(in the rows, 128 means zero)
Rows lie near named flat spaces through zero. A row that begins with a name and a colon came from that space; any other row is followed by the name of its block's space that it lies nearest.
kug_zivuf: [111 122 160 240  88 197 143  73 173 140 129 133  63 192 133 131 161 164
 142 108  95 115 139 116 204  96  87 186 141]
sumu_sed: [168 125 160 128 149  75 112 164  93 158 187 111  95  46 166 138 133 123
 141 116 136 156 128 102 127 128 186  80 142]
sumu_sed: [135 116 114  84 131  91  78 139 138 112 128 128 136  89 107 106 141 140
 138 162 120  97 139 119 106 135 135  82 115]
felar_bef: [166 129 155 135 143  94 110  72 117 177 109 177  72  76 114 148 115 133
 143 134  76 206 139 141 131  99 226 146 183]
tesol_vasup: [131 129 161 177 115 156 218 160  75 161 123 109 135 144 167 138  99  90
 156 113 136 148 126 101 183 130 131 128 136]
sumu_sed: [157 141 142  92 142  65 106 186 148 113 123 106 138 111 145  90 136 160
 130 137 138  75 130  91  89 145 129  77 108]
felar_bef: [113 135 124 140 123 150 180 183 111 109 144  95 161 159 159 138 118 108
 123 108 175 100 112 120 130 147  67 120  96]
felar_bef: [109 102 100  74 120 124  77 130 118 119 136 107 169 100 100  80 146 118
 133 168 118  95 146 112 136 143 147  82 119]
felar_bef: [104 125 126 177  92 167 145 132 180  87  99 125 120 196 120 120 148 161
 145 140 128  51 134 117 152 125  23 137  89]
kug_zivuf: [148 168 159 143 148 102 115 173 182 118 163  82 119 175 182  92 158 185
  80  67 162  85 110  94  90 140 110 146 117]
kug_zivuf: [128 107  59  38 172  81  47 124  90  96 208 157 133   4  98 211 123  86
 103 140 172 186 106 208  42 135 138  86 113]
felar_bef: [148 124 122  89 156  85 118 165  78 137 179 120 134  49 147 158 114  95
 127 123 157 165 117 136  98 139 164  84 128]
felar_bef: [157 140 148 139 149 103 142 120 111 153 136 151  94  97 144 167 110 122
 127 107 126 186 119 144 113 116 169 143 153]
kug_zivuf: [166 130 166 134 131  88 143 142 110 162 105 135 105  94 141 114 115 133
 161 142  99 142 142  96 143 122 185 101 150]
felar_bef: [112 119 120  84 127 143 123 111  93 162 111 108 182 130 114  69 121  98
 119 143 106 147 142 109 155 140 207 127 157]
sumu_sed: [137 134 132 110 130 109 117 129 143 127 102 131 135 135 120 103 128 144
 128 139 115 113 134 117 116 131 142 123 130]
tesol_vasup: [158 156 158 133 137  77  98 174 194 105 130 102 108 153 157  85 159 199
 114 110 138  56 126  86  90 136 100 111 106]
sumu_sed: [133 152 148 152 129 134 171 152 143 126 111 116 133 180 155 122 120 141
 116  99 143 114 117 116 123 132 103 153 122]
sumu_sed: [111 134 103  63 123 127 111 105 155 116  41 139 189 178  79  61 118 139
 116 166  96  95 143 124 108 141 150 140 131]
tesol_vasup: [142 140 140 107 130  95 105 148 165 118 101 116 136 145 128  78 141 167
 125 138 117  79 137  96 108 136 132 111 120]
felar_bef: [128 121 124 117 133 120 170 202  72 119 168  95 159  94 163 152 109  84
 142 125 178 121 115 117 128 150  98  75  99]
tesol_vasup: [140 135 149 100 122 105 167 180 110 140  76 101 177 147 140  64 109 123
 150 152 119  87 142  73 140 150 153  89 123]
sumu_sed: [171 128 162 125 143  74  99 122 120 165 136 139  86  67 137 118 132 144
 145 134  96 158 141 106 129 116 209 104 160]
tesol_vasup: [ 88 111  75 113 114 171 141  99 122  90 101 162 155 145  82 173 109  96
 133 156 137 130 123 184 120 128  62 144 104]
sumu_sed: [175 169 188 138 142  87 156 119 157 174  50 141 111 173 146  75 110 172
 124 111  81 143 137  89 121 119 212 166 174]
kug_zivuf: [112 130 124 167 116 155 117 124 167 102 155 118 107 162 135 139 156 154
 115 108 145  95 121 133 132 123  63 148 107]
tesol_vasup: [115 126  94 102 132 125 107 133 146  87 132 139 140 127 109 151 131 131
 117 137 150 106 118 158  89 134  75 122  99]
tesol_vasup: [127 148 134 144 112 123 152 169 189  79  79 121 137 200 133 106 134 175
 133 134 142  37 125 108 106 138  31 125  82]
kug_zivuf: [ 88 104 130 203  66 209 184 103 145 113  69 136 125 203 104 118 131 128
 179 165  97  72 150 112 214 116  41 143 107]
tesol_vasup: [140 138 135 129 135 105  77 115 178 118 139 130  99 131 126 112 157 175
 110 118 120 107 129 124 103 121 128 136 129]
kug_zivuf: [116 154 140 152 123 148 140 154 176 108 131  89 143 209 157  90 150 165
  93  89 152  73 117 103 121 139  77 158 109]
kug_zivuf: [166 148 182 132 136  98 163 136 111 186  82 120 128 137 153  75 108 135
 140 122  90 152 142  78 151 126 226 133 173]
[122 107 117 118 135 134 120 132  74 146 186 115 132  68 136 152 126  85
 131 126 143 169 125 137 145 130 159 104 137]
sumu_sed
[122  94  90 103 114  96  35 124 173  67 149 148  99  69  81 142 168 162
 156 186 123  59 143 143 101 124  57  63  81]
sumu_sed
[105 119 125 185 101 171 128 115 166 100 142 126 100 167 126 143 155 151
 135 123 133  87 128 132 155 118  45 145 103]
kug_zivuf
[124 100 139 146  94 142 132 103 120 146  82 141 120 121  99  96 129 126
 182 181  74 109 161  99 190 117 147 103 139]
felar_bef
[126 130 138 142 134 149 160 121  88 160 146 120 133 124 147 141 113  96
 121 105 133 178 122 131 151 126 166 148 152]
sumu_sed
[146 139 129 126 151 100 125 148 124 120 163 134 107  98 148 172 123 129
 115 104 157 150 109 148  89 127 118 125 121]
felar_bef
[149 181 174 183 153 112  90 158 220 117 207  71  79 195 203 100 190 220
  50  24 171  86  99  97  87 128  96 181 122]
kug_zivuf
[116 100  91  76 125 110  66 123 126 104 140 133 144  77  90 118 143 122
 139 174 122 103 141 137 114 135 125  79 110]
sumu_sed
[135 141 160 136 124 144 171 104 110 182  72 125 147 169 133  77 107 119
 129 123  87 161 141  98 168 124 211 164 175]
kug_zivuf
[136 136 127 148 133 116 114 131 163 101 143 141  94 130 132 162 140 156
 122 115 143 113 117 146  99 121  77 135 109]
felar_bef
[104 140 104 107 131 147  86 103 180 104 126 117 150 182 111  94 154 158
  80 112 133  99 122 139 100 134 109 166 122]
felar_bef
[121 119 113 119 136 137 147 141  82 131 160 126 140  95 136 167 111  86
 129 122 154 163 117 149 128 133 127 117 125]
tesol_vasup
[130 108 118 114 125 120  84  83 126 139 124 155 107  85  94 130 135 127
 143 158  92 151 144 141 138 114 169 119 147]
sumu_sed
[136 150 148 135 141 128 126 121 143 149 136 112 127 158 150 103 136 146
  95  90 128 143 121 116 122 128 166 164 151]
kug_zivuf
[143 115 149 164 114 122 179 162  92 134 127 133 107  97 146 162 109 107
 179 145 131 128 132 113 160 124 104  90 116]
felar_bef
[167 154 176 179 135  93 150 171 159 127 141 119  78 138 176 140 136 171
 133  94 143 106 118 101 115 122 100 125 118]
sumu_sed
[115 144 111 121 139 134 123 153 152  94 157 108 144 158 144 138 139 139
  91  97 172 103 106 142  89 141  72 142 100]
felar_bef

Each name stands for a flat space through zero: a line, a plane or more. A row that begins with a name and a colon came from that space; any other row is followed by the name of the space it lies nearest, among the names in its block.
lifa_venu: [ 97  90  96 132 111 208 104  98 147 133  94 101 132  94 171  86  87 168
  75 127  59 116 144  83 111 143 158 109  91]
laz_rufa: [157 147 153 113 148 106 152 145 125 138 139 123 116 128 113 143 155 115
 146 132 131 146 110 146 144 104  97 139 132]
ranob_vonat: [125 175  80  88 178 125 119 137 183 162 184 104 129 134 125 129  42 103
 154  96 112 140  84 125 131 123 136 155 141]
lifa_venu: [ 72 157 113  91 180 104 136 119 167 108 130 130 133 136  84 115  70  82
 133 117 103  96 109 146 142  79 172 112 132]
lifa_venu: [104  92 105 204  55 124 152 134 105  77 162 210  98 100 203 117 132 103
 116 147 163 121 142 102 111 192 113  76 138]
ranob_vonat: [133  97 117 148 112 130 109 111 107 115  91 117  70 107 146 118  71 178
  79 132 109  54 142  88 139 148 189  98 139]
lifa_venu: [105  89 111 163 112 152 109 130 129 149 106  87 181 123 131 115 108 164
 122 127 118 113 140 104 117 132 127 121 125]
rol_vuvos: [105  80 129 165 126  71 152 165 133  98 127 127 174 144 134 127  81 107
 132 122 165  56 139 123 118 161 148  74 162]
ranob_vonat: [130 173 116 130 135 105 100 116 112 151 144 129 109 143  80 151 127 138
 160 127 156 140 112 141 148  96 131 169 151]
rol_vuvos: [106 147 108  70 151 179  79  94 164 144 112 104 177 159 107 114 117 134
 123 102 105 154 146 139 100 131 165 168  99]
rol_vuvos: [166 102 126 129 111 155  95 131 122 158 114  91 160 145 150 134 131 177
 120 114 140 134 150 112 104 178 129 152 125]
ranob_vonat: [106 162  96 159  81 132  99 104 108 118 171 195 114 140 131 140 159 111
 157 133 180 176 132 136 117 147 117 157 138]
ranob_vonat: [133 123 164 179  85  97 112 126  63 129 103 143 153 154  77 158 224 153
 159 153 195 144 154 153 135 107  98 150 145]
lifa_venu: [116 158 115 130 155 115 111 124 128 166 128  90 129 126  74 137 104 146
 152 128 118 126 100 130 157  66 126 155 143]
laz_rufa: [105 121 170 108 134 144 154 111 121  95  83 144 124 116 110 112 189 110
 105 150  93 134 144 149 135  84 127 105  94]
ranob_vonat: [120 118 146 123 142  84 160 159 143 102 143 144 173 154 123 134 133  78
 149 121 162 116 132 154 116 144 120 106 141]
laz_rufa: [132 154 124 119 139 132 128 115 124 136 132 129  80 109 118 129 120 134
 124 134 106 133 109 125 150  96 130 137 127]
ranob_vonat: [128 132 152  71 167 141 169 126 160  99 116 134  99 109 144 107 123  91
  96 128  70 123 120 137 133 111 140  98  97]
laz_rufa: [103 171 121 130 118 116  85  78  91 115 106 160  65 135  70 139 136 147
 126 141 142 113 134 138 155  83 179 152 140]
ranob_vonat: [116 110 153  87 149 130 183 136 160  69 122 164 114 115 168 102 126  68
  93 128  92 110 136 138 116 146 144  72 101]
laz_rufa: [ 97  88 100 131 113 235 129  98 154 135  94 100 111  59 193  71 100 163
  60 139  17 137 130  74 120 122 130  97  68]
lifa_venu: [160 159 149  63 167 113 158 139 155 111 152 148 103 139 138 135 134  80
 130 115 122 146 115 154 126 139 127 131 120]
laz_rufa: [152 184 151  77 170 107 146 124 132 133 141 135  80 129  93 144 150 103
 143 130 115 153 100 158 157  78 119 152 126]
rol_vuvos: [ 84 183 122 114 141 128 135  96 128 109 138 172  78 111  89 123 146  91
 137 145 106 153 106 150 156  56 131 134 118]
rol_vuvos: [133  81 125 104 168 106 155 188 191 135 147  76 244 164 156 121  66  93
 143  89 139  99 131 131  87 189 123 102 138]
ranob_vonat: [118 149 120 172  80 109  93 102  77 117 133 177  98 142 102 149 167 143
 147 143 187 138 143 135 135 128 135 151 150]
laz_rufa: [145 127 109 143 137  91 144 164 143 138 174 124 133 132 149 140  78 111
 151 114 155 113 106 120 127 158 115 120 160]
rol_vuvos: [143 149 151  86 144 156 150 109 131 114 116 144  68 100 139 117 160 117
 100 140  77 152 120 134 142 100 125 125  95]
laz_rufa: [101 129 106  91 138 181 115 100 162 118 117 129 126 118 150  98  99 122
  95 117  77 133 136 117 111 136 162 123  95]
rol_vuvos: [166 130 116 158 105 142 104 131 104 173 138 102 115 118 137 143 136 179
 138 131 139 151 119 107 135 136  99 161 138]
rol_vuvos: [128 155 146 141  65 156  84  68  63 103 101 198  78 138 108 141 238 152
 121 155 164 177 168 147 126 125 136 166 110]
laz_rufa: [141 152 139 127 119 139 100 102  97 148 107 122 102 130  92 141 170 163
 132 140 130 150 131 135 145  94 126 164 124]
lifa_venu: [149 125 159 151 123  90 107 141  89 156 104  95 177 165  67 161 179 162
 164 133 183 128 141 151 136 106 109 161 153]
lifa_venu: [146 142 127 126 136 138 112 124 121 164 123  95 122 123 109 136 131 160
 136 129 117 142 116 123 142 102 115 156 129]
lifa_venu: [ 94 136  97 165  84 166 103  78  98 112 116 168  45  85 143 110 119 157
  94 152 100 122 130  96 145 110 156 119 118]
[ 59  98  84 195  96 170  74  92 107 157  80  84 151 102  97 104  87 200
 110 142  97  93 138  86 140  82 157 125 127]
lifa_venu
[134 146 146  97 152 143 145 131 143 141 130 116 143 125 115 127 163 111
 138 130 104 169 116 147 132  95  96 144 106]
ranob_vonat
[131 106 135 123 129 129 137 145 143 123 130 122 175 143 145 125 134 114
 131 119 139 131 140 133 106 158 119 120 123]
laz_rufa
[107 125 100 102 141 136 155 139 180  96 170 161 132 123 184 105  73  69
 117 109 112 125 121 122 102 176 142  95 119]
ranob_vonat
[205 146 162  99 128 139 124 130 106 154 127 118  97 134 135 152 188 155
 130 129 135 171 129 138 131 141  98 169 119]
lifa_venu
[125 100 131 145  70 220 122  87 105 113  96 157  91  81 189  97 193 160
  75 155  77 173 156 100 113 145 111 119  72]
ranob_vonat
[110 121 114 189 134  61 170 169 122 129 163 127 112 102 122 136  74 108
 155 140 145  83  87 115 162  98 103  88 174]
rol_vuvos
[130 184 152  74 174  92 137 101 121 102 111 150  36 125  74 137 119 109
 116 135 106  98 110 153 171  64 178 129 134]
ranob_vonat
[133 115 157 150 109 153 133 115  94 137  88 116 115 103 116 125 191 163
 114 156 104 145 136 125 145  87 100 129 108]
laz_rufa
[132 108 189  68 165 138 189 151 163  96 107 128 187 138 137 113 196  67
 120 128  97 157 142 168 107 121  96 101  84]
laz_rufa
[118 184 115 132 126 109 114 132 128 152 184 154 170 162  86 156 178  91
 200 123 186 206 110 168 125 106  76 185 142]
ranob_vonat
[ 95 125 134 177  84  75 127 141 101  91 155 195 192 177 106 151 189  81
 180 133 232 145 155 166 103 158 107 128 156]
rol_vuvos
[101 160 110  97 149 155 105  97 145 137 121 122 116 125 102 117 112 129
 123 124  94 141 120 131 136  90 152 148 112]
rol_vuvos
[124 129 112 171  51 209  85  73  79 135 111 165  78  93 158 117 200 183
 102 157 114 188 151 102 123 133 110 156  94]
ranob_vonat
[139 108 132  92 119 181 131 109 145 102 110 145 106 114 184 103 132 127
  79 124  88 134 152 114 103 174 151 110  90]
lifa_venu
[171 139 125 140 144  78 152 175 134 153 179 115 129 134 138 154 102 114
 166 117 164 129  96 129 137 145  90 135 165]
laz_rufa
[124 155  86 113  97 236  93  61 128 138 125 153  26  66 182  95 124 168
  73 140  45 178 122  85 133 123 143 149  77]
ranob_vonat

Rows lie near named flat spaces through zero. A row that begins with a name and a colon came from that space; any other row is followed by the name of its block's space that it lies nearest.
zud-soli: [ 80  62 156  92  87 128  97 158 101 111 139  32 104 107 188  58  89 118
 176 119 150 181 133  67 130 122  98 180  86]
dal-vub: [106 183 134 187 118  73  95 152 165 157 131 221 184 141  65 140 133 140
 168 145 164 101 137 187 106 159  80 165 152]
feni-morob: [155 128 129 105 135 117  99 112 121  95  82 108 122 136 151 125 128  98
 114 130  84 167 117 102 169 125 143 102 122]
dal-vub: [171 136 133 117  84 178 179 107  55  86 172 122 125  98 174 126 197  94
 118  80  87 153 119 109 130 131 165  90 143]
zud-soli: [186 169  59 154 137 133 182 134  99 125  95 179 155 122 108 176 169 119
 116 151 145 143 102 163 140 119 144  80 134]
feni-morob: [138 120 156 101 198 103  87 103 183 121 107  59  82 150 135 125 146 131
  86 133  37 134 100  73 158 132 164 129 129]
feni-morob: [126 155 148 139 110 117 105 117 138 118 143 141 144 133 133 119 144 116
 140 109  93 129 133 115 123 159 136 154 141]
dal-vub: [142 122 133 121  93 163 149 108  82  98 157 126 123 116 163 115 152 104
 132  89 110 143 132 109 127 135 147 117 130]
feni-morob: [133 118 110 147 156 145 137  85 132 120 138 171 105 159 113 139 129 127
 118 103 124  99 129 131 126 138 144 116 127]
buzek-tazun: [128 141 159 142  96 184 186 104  97 132 224 166 127 110 127 138 177 137
 114  72 119  74 147 152  82 138 150 115 165]
zud-soli: [ 92 154 160 123 102 152 121 113 177 160 176 123 145 133 129 125  87 154
 117 107 106  67 177 119  78 161 157 185 147]
buzek-tazun: [109 172  77 139  84 125 129 157 161 163 103 127 187 126 131 132  57 145
 156 160 166 124 162 122  92 159 137 202 111]
feni-morob: [107  67  90 125 173 158 191 151 124 173 134 120  90 123  96 149  92 179
 109 161 224  85 126 170 107  70 105  95 106]
buzek-tazun: [ 99  20 211  69 165 153  80  72 112  84 140  82  35 151 159  86  97 111
  95  81  95 121 139  97 169  88 117  74 116]
dal-vub: [180 197 100 127 161  77 136 177 161 148  77  77 158 103 117 164 191 135
 105 192  76 171  75 117 150 127 152 125 143]
zud-soli: [ 86  40 163 119 109 121  76 112  81  69 154  76  72 138 185  42 130  89
 194  74 126 190 112  54 151 142  92 168  83]
feni-morob: [109 125 126 140  73 138 116 125  98 118 126 192 160 132 127 118  81 112
 162 114 184 123 166 163 120 132  95 130 124]
zud-soli: [173 165 114 148 194 105 119  94 160 132  72 226 136 164  60 194 139 129
  72 152 113  89 121 198 162 110 133  45 161]
dal-vub: [ 89 112 156 125 110 104  83 142 143 128 132 103 130 131 139  91 100 127
 163 125 135 141 138 105 124 143 101 178 115]
buzek-tazun: [117 121 125 116  99 146 100  97 126 113  99 167 143 150 137 125  52 111
 128 115 145 116 174 138 134 132 128 122 120]
dal-vub: [138 169  85 167 121 120 127 113 140 132 107 209 166 152  99 152 112 123
 142 131 149 111 141 157 120 155 130 138 131]
buzek-tazun: [145 164  92 148 144  89 140 174 145 149 107 103 150 113 114 140 167 140
 143 171 129 158  89 122 127 136 125 154 124]
buzek-tazun: [161 177 114 130  90 145 148 122 110 118 125 151 166 115 141 148 144 111
 119 121 104 134 138 134 124 143 157 118 146]
zud-soli: [ 83  63 207  96 169  90  33 106 163 111 103 110  80 161 120  92  79 122
 121 123 111 124 139 121 168 107  84 115 121]
buzek-tazun: [123 134 121  82  98 133 102 136 149 126  87  49 143 121 178 110  64 121
 123 146  99 159 151  71 134 137 159 168 106]
dal-vub: [ 82  77 159 117 125 135 103 120 132 130 147 121 102 139 131  98  82 136
 142 112 157 109 151 125 120 120 101 144 114]
dal-vub: [116 202 155 167 127  34  81 197 182 165 119 141 188 111  79 132 176 144
 166 178 122 144 102 157 120 154  80 181 157]
zud-soli: [152 184 111 133 133 134 178 157 151 173 133 133 162 103  99 177 150 160
  92 164 130  95 127 167 102 118 150 114 158]
buzek-tazun: [118  97 124 104 137 110  69 112 140 107  57 126 120 157 137 114  52 109
 130 143 138 150 145 117 167 116 111 118 100]
zud-soli: [147 201  78 152  82 173 198 130 133 160 167 153 181 111 130 162 134 146
 121 122 129  90 153 135  69 165 184 166 147]
feni-morob: [167 171 107 131 101 126 177 173  95 131 139  90 157  80 147 140 202 123
 133 146 112 171  93 119 123 128 144 127 139]
[120 104 136 145 171 106 131 141 132 137 143 125  99 130 102 125 167 142
 134 136 141 126  95 138 132 114 102 120 127]
buzek-tazun
[124  75 154 113 107 197 169  86  67 102 188 148  89 123 151 118 134 118
 112  68 141 100 150 138 118 106 136  79 133]
dal-vub
[159 154 102 135 127 106 110 125 121 110  72 166 154 138 120 145 125 104
 129 146 126 155 122 144 159 128 124 101 128]
buzek-tazun
[139 172 105 153 147  91 120 148 162 151  98 158 159 134  91 155 136 140
 129 164 132 123 117 153 128 137 122 136 138]
dal-vub
[144 154 130 149 112 130  99  76 122  89 130 187 139 158 135 124 140  91
 138  84  83 130 138 115 139 170 149 132 137]
feni-morob
[147 140  91 140 121 138 131 104 117 112 101 173 141 147 127 141 110 111
 129 122 135 131 137 135 137 138 140 116 121]
zud-soli
[ 76  48 207  77 140  91  85 189 126 133 139   0  79  92 156  67 130 142
 148 152 138 174 102  93 147  82  67 143 107]
zud-soli
[125 123 207 156 203  96 113 107 156 129 199 150  77 140  78 132 240 143
 106  97  65  88  83 145 130 131 114 102 173]
zud-soli
[117 124 136 156 143 132 161 137 125 148 183 147 115 120 102 132 174 150
 135 117 148  98 113 150 100 128 115 132 141]
buzek-tazun
[ 72  73 154 107 188 121 128 157 187 188 143  67  83 129  97 125  79 192
 105 165 171  76 133 138 104  89 103 145 117]
feni-morob
[124 152 114 130 117 145 106  85 159 130 102 184 152 163 119 146  56 124
 112 118 124  89 177 141 121 150 152 135 132]
zud-soli
[ 89 107 164 118 106 116  64 111 144 119 109 157 135 152 127 104  54 117
 145 117 146 116 170 137 136 133  97 142 121]
feni-morob
[141 143 144 117 169 110 126 134 163 137 136  63 107 122 132 131 176 140
 103 138  62 135  95  89 132 135 159 142 138]
feni-morob
[154 102  92 117 113 147 125 101  77  86  70 174 129 143 143 134  88  90
 128 123 160 157 140 145 169 105 120  68 107]
feni-morob
[100 115  98 115 121 105  76 136 163 135  56 117 145 153 134 114  22 128
 149 163 164 143 157 113 140 132 112 167  90]
buzek-tazun
[132 139 149 129 133 114 133 148 129 137 141 119 132 112 118 133 163 135
 123 137 119 130 114 140 127 120 119 119 144]
dal-vub
[193 188  96 157 120 111 138 119  95 100  87 214 171 129 107 170 183  92
 121 135 113 154 108 173 161 132 131  67 153]
buzek-tazun
[174 201  80 142 140 137 179 137 152 167  98 181 177 122  85 201 131 151
  80 170 136  89 136 188 115 118 160  89 159]
zud-soli
[122 125 133 116 118 122 132 156 126 140 123 102 135 110 132 125 122 136
 131 147 144 138 127 132 126 113 115 131 126]
feni-morob
